Below is a small trained network, with its code and all its weights. Each question gives an input and a class and asks what happens when units are switched off, that is, made to give their printed mean instead of their output.

import numpy as np


def w(rows, s, z=0):
    codes = np.array(rows[::2]) - 128.0
    scale = np.full(codes.shape[1], s)
    scale[-1] = z or s
    return codes * scale


def norm(h):
    return h / np.sqrt((h * h).mean(-1, keepdims=True) + 1e-5)


def f(y):
    return np.maximum(y, 0)


def log_softmax(a):
    a = a - a.max(-1, keepdims=True)
    return a - np.log(np.exp(a).sum(-1, keepdims=True))


def net(x, mask):
    res = np.array(x, float).reshape(1, 7) / 4 @ E
    u = 0
    for l in range(2):
        y = f(norm(res) @ A[l][:, :-1].T + A[l][:, -1])
        res = res + np.where(mask[u : u + 3], y, B[l][:, -1]) @ B[l][:, :-1]
        u += 3
    return log_softmax(norm(res)[-1] @ U[:, :-1].T + U[:, -1])


A, B = {}, {}
E = w([
[150,1,147,65],'x0',
[159,157,188,121],'x1',
[116,117,132,103],'x2',
[95,73,109,127],'x3',
[50,57,121,52],'x4',
[209,71,156,128],'x5',
[141,141,88,124],'x6',
],0.0087)
A[0] = w([
[70,205,121,102,3],'L0N0',
[203,39,93,2,147],'L0N1',
[81,211,60,176,219],'L0N2',
],0.0078,0.0015)
B[0] = w([
[64,123,168,153,183],'L0N0',
[113,1,160,116,253],'L0N1',
[164,81,107,153,240],'L0N2',
],0.013,0.0056)
A[1] = w([
[237,168,103,170,25],'L1N0',
[84,244,212,98,160],'L1N1',
[254,23,108,112,252],'L1N2',
],0.0085,0.0022)
B[1] = w([
[234,178,147,93,169],'L1N0',
[228,17,2,44,165],'L1N1',
[123,53,88,92,255],'L1N2',
],0.008)
U = w([
[120,213,205,110,3],'0',
[123,21,108,36,207],'1',
[252,206,109,162,165],'2',
[39,189,82,170,131],'3',
],0.015,0.0061)

Each question gives the input, the list of numbers given to net, and the class t.
The units are the neurons (one row each of A and B). Each row of codes is followed by its name. A weight is (code - 128) times the scale printed after its matrix; where a second scale follows, it is the last column's (A, B and U).
mask holds one flag per neuron, layer by layer. A switched-off neuron (its flag False) gives its mean, the last column of its row in B, instead of its output. The means were averaged over made-up inputs and are rounded, as every weight is.
A unit's drop is (log p(t) with every unit on - log p(t) with that unit switched off) / (log p(t) with every unit on - log p(t) with every unit switched off).
The circuit of an input: a set's keep is (log p(t) with only the set's units on - log p(t) with every unit switched off) / (log p(t) with every unit on - log p(t) with every unit switched off). Starting from all 6 units, units are removed one at a time, each time the one whose removal leaves the highest keep (on an exact tie, the one counted first), for as long as the keep stays at least 0.8.
circuit, biggest first: the units of the circuit, biggest drop first
unit that matters most: the unit with the biggest drop
k most important neurons: the k neurons with the biggest drops, biggest first
k most important neurons of layer l: the k neurons of layer l with the biggest drops, biggest first
drop when u is switched off: that unit's drop, to one decimal
input [3,-6,-4,-8,-2,-5,-1], class 2: 2 most important neurons => (L0N1; L0N2)
input [-6,-1,-2,1,6,-2,2], class 3: unit that matters most => L0N1
input [-6,5,3,-1,-1,-6,0], class 2: 2 most important neurons of layer 1 => (L1N1; L1N2)
input [-6,3,6,4,7,-7,8], class 3: 3 most important neurons => (L1N2; L0N1; L0N2)
input [-8,-7,8,7,4,-3,4], class 3: 2 most important neurons => (L0N1; L1N2)
input [-7,-7,-1,3,-3,3,-7], class 2: 3 most important neurons => (L0N1; L1N0; L0N2)
input [-8,2,5,5,3,4,-3], class 3: 2 most important neurons => (L0N2; L0N1)
input [0,-8,-6,3,-6,4,8], class 2: 2 most important neurons of layer 1 => (L1N0; L1N1)
input [1,-6,-5,-2,-2,-6,7], class 3: 4 most important neurons => (L0N1; L0N0; L1N1; L1N2)
input [-2,-4,-2,0,5,-8,1], class 3: circuit, biggest first => (L0N1; L1N2)
input [4,4,-8,-3,-3,-1,-5], class 2: 2 most important neurons => (L0N1; L1N0)
input [-7,3,-1,1,8,-5,-1], class 3: 4 most important neurons => (L1N2; L0N1; L0N2; L0N0)
input [-6,3,-5,-2,3,8,-6], class 2: drop when L1N0 is switched off => 0.1
input [-8,4,-6,-6,0,-6,-4], class 2: unit that matters most => L1N1
input [-2,-6,4,-3,-1,-5,-8], class 3: drop when L0N1 is switched off => 0.2
input [-5,2,4,1,-2,0,2], class 2: drop when L1N0 is switched off => 0.1
